[ 727 -424 -607 -150 -473] gives 727, -473

[[-594 -794 -211  -13  500  953]
 [ 588  -91 -405  720  466  499]] gives -594, 499

[4 1 4 8] gives 4, 8

[608 236 841 443 566 537] gives 608, 537

[89 58  9 69 36] gives 89, 36

[21 70 17 80 71 24] gives 21, 24

[[6059 6463 1970 5587 5730]
 [4962 6034 3799 5116 3837]
 [4786 3647 7840 4886 5935]] gives 6059, 5935

[6746 8410 8615 6457 2403 4997 4004] gives 6746, 4004
---
[[ 0.18  0.76  0.86 -0.38  0.42]
 [ 0.29 -1.73 -2.00  1.05 -0.41]
 [-1.04  1.32  1.02 -1.58 -0.43]] gives -2.00

[[ 1.265  1.150  1.671 -1.170]
 [-0.896 -0.255 -0.258  0.952]] gives -0.258

[[ 0.20  0.02 -0.01  0.11 -0.07 -0.12  0.04]
 [ 0.22  0.00  0.02  0.16 -0.07 -0.10  0.09]] gives 0.02

[[ 0.116 -0.018  0.094  0.181]
 [-0.188 -0.052 -0.160 -0.215]
 [-0.050 -0.039 -0.058 -0.071]] gives -0.160

[[ 0.050 -0.144  0.065  0.062  0.038]
 [ 0.129  0.080  0.043 -0.067  0.022]
 [ 0.053  0.112  0.148  0.160 -0.058]] gives 0.043

[[-0.19 -0.06  0.05 -0.08  0.12  0.13  0.11]
 [-0.12 -0.11  0.22 -0.05 -0.16 -0.19 -0.19]] gives 0.22

[[ -7.884  17.140  19.624  -2.791   0.576]
 [-16.308  12.029  14.829   1.253  -2.823]] gives 14.829
---
array([1, 0, 3, 3, 6, 8]) gives 6

array([[101,  61, 102, 123, 149],
       [ 75, 184, 100, 188, 195],
       [ 77,  71, 194,  76,  77]]) gives 76

array([[899, 871, 519, 704, 633, 938],
       [819, 467, 515, 989, 169, 550]]) gives 169

array([[139, 633, 287, 821],
       [847, 330, 431, 883],
       [551, 591, 595, 560]]) gives 595

array([[3805, 6745, 1553, 2307, 2233],
       [2422, 6772, 1974, 2811, 2718],
       [9404, 3126, 6379, 5690, 4675]]) gives 5690

array([[ 114, -523, -329,  502,  -55],
       [-618,  296, -344, -372, -746],
       [-777,  521, -676, -537, -497]]) gives -537

array([1, 7, 5, 0, 3]) gives 0

array([[42, 60, 71, 92, 41],
       [52, 21, 40, 81, 30],
       [49, 22, 79, 83, 33]]) gives 83

array([[87, 22, 42, 90],
       [67, 86, 76, 68]]) gives 76

array([203, 216,  23, 173]) gives 23
---
array([[ 0.135,  0.113, -0.017,  0.041,  0.053],
       [ 0.129,  0.011,  0.191, -0.183,  0.080],
       [ 0.136, -0.102,  0.090, -0.138,  0.063]]) --> 0.053, 0.136

array([[ -33.51, -158.39,  127.21,   34.56, -153.48],
       [ -33.44, -118.76,    7.57,  -19.99, -153.48]]) --> -153.48, -33.44

array([  2.85,   1.27,   9.31, -12.14]) --> -12.14, 2.85

array([[  7.329,  -5.718, -11.731,  -3.495, -18.986,  -7.910],
       [-15.138,   4.015, -14.718,  -7.113,  15.518,   3.860],
       [-22.191,  -2.431,  -9.682, -11.433,  10.308,  -2.634]]) --> -7.910, -22.191

array([12.99, -9.33, 10.92, -7.92]) --> -7.92, 12.99

array([[-11.1, -14.5, -16.6,  12.8, -18.1],
       [-20.8, -17.8,  -4.9,  -1.4,   4.6],
       [-10.0, -14.3, -17.4,  12.4, -19.1]]) --> -18.1, -10.0

array([ 1.45,  1.59,  0.63, -1.38]) --> -1.38, 1.45

array([16.57,  0.49, -9.12, -9.53, -2.65]) --> -2.65, 16.57

array([ 0.320, -1.646,  1.543,  0.469]) --> 0.469, 0.320

array([-0.113, -0.181, -0.053,  0.098, -0.040]) --> -0.040, -0.113
---
[[ -5.4  17.4  20.5 -42.3  72.0  33.3  -8.3]
 [ 15.8  18.0   4.1 -37.8  64.9  34.2 -24.5]]: -5.4, -24.5

[ 16.6  62.0 -35.2   6.5  23.2]: 16.6, 23.2

[[ 59.1 -63.3   9.5 -20.4 -52.4  74.2]
 [ 49.7 -54.7 -61.7 -43.0 -80.4 -15.5]]: 59.1, -15.5

[ 17.6 -51.2  37.0 -76.5   9.4]: 17.6, 9.4

[[-20.6   7.6  40.6  -9.8   9.0  24.9]
 [ 30.9 -15.0 -81.5  22.9 -17.2 -19.9]]: -20.6, -19.9

[ 30.8  36.9 -35.2  59.9]: 30.8, 59.9

[-49.4 -14.6 -13.5 -42.6 -75.7]: -49.4, -75.7

[ 44.5 -30.6  66.0  36.3   9.2  -4.9]: 44.5, -4.9

[[  2.1  29.4 -13.8 -16.3  -9.4]
 [ -9.1 -67.2   5.0  13.3 -12.3]]: 2.1, -12.3
---
Input: [ 70.7 -19.2 -30.4   9.0  33.6]
Output: 9.0

Input:
[[-29.5 -17.2  10.6  -3.6  33.7]
 [ 25.0  18.6 -78.4  72.7  -2.9]
 [ 20.2   8.0 -12.0  10.3  -4.6]]
Output: 8.0

Input:
[[-38.6  19.8  31.2 -56.4   1.2]
 [ 17.3   3.7 -22.8  40.7 -39.4]
 [-33.8 -45.6 -71.9 -63.4  52.9]]
Output: -22.8

Input: [ 80.0  19.6 -39.5 -52.9   7.3]
Output: 7.3

Input:
[[ 19.5   5.3  27.9 -36.6   6.6]
 [ -3.3  19.4  65.9  -9.6  38.7]
 [ 10.8  14.9  77.4   2.6  50.2]]
Output: 14.9

Input: [ 58.5  -3.1  29.8 -42.0  62.3]
Output: 29.8

Input:
[[ 21.4 -68.3 -12.5 -21.2 -64.7]
 [ 73.1  42.4  36.1 -42.4  41.3]
 [-46.5  42.9  -1.1  11.0  28.0]]
Output: 11.0

Input: [ 9.5 14.7 29.4 57.7 12.0]
Output: 14.7
---
[-37.2  76.0 -45.8  55.0] result: -45.8

[[ -6.0 -77.6   4.7 -38.0  18.3]
 [-39.4 -31.6 -16.7   5.4  21.6]] result: 4.7

[-12.8  42.5 -49.4 -59.0 -39.3] result: -49.4

[-15.7  77.4 -41.0  -8.4   9.3] result: -41.0

[[ 35.0  37.9  35.0 -26.0 -23.7  35.2]
 [ 65.9 -60.0 -15.4  64.6  -4.9   6.0]
 [ 38.5  36.8  45.5 -17.0  -8.8  29.2]] result: 35.0

[[ 28.7 -13.9 -66.2 -44.1  -0.3  56.2 -47.2]
 [-35.9  -1.9  40.0  28.3  -1.7 -60.0  22.1]] result: -66.2

[ 63.6  25.9  62.0 -17.5   9.1 -68.9] result: 62.0

[-34.0  48.3  65.1  30.1] result: 65.1
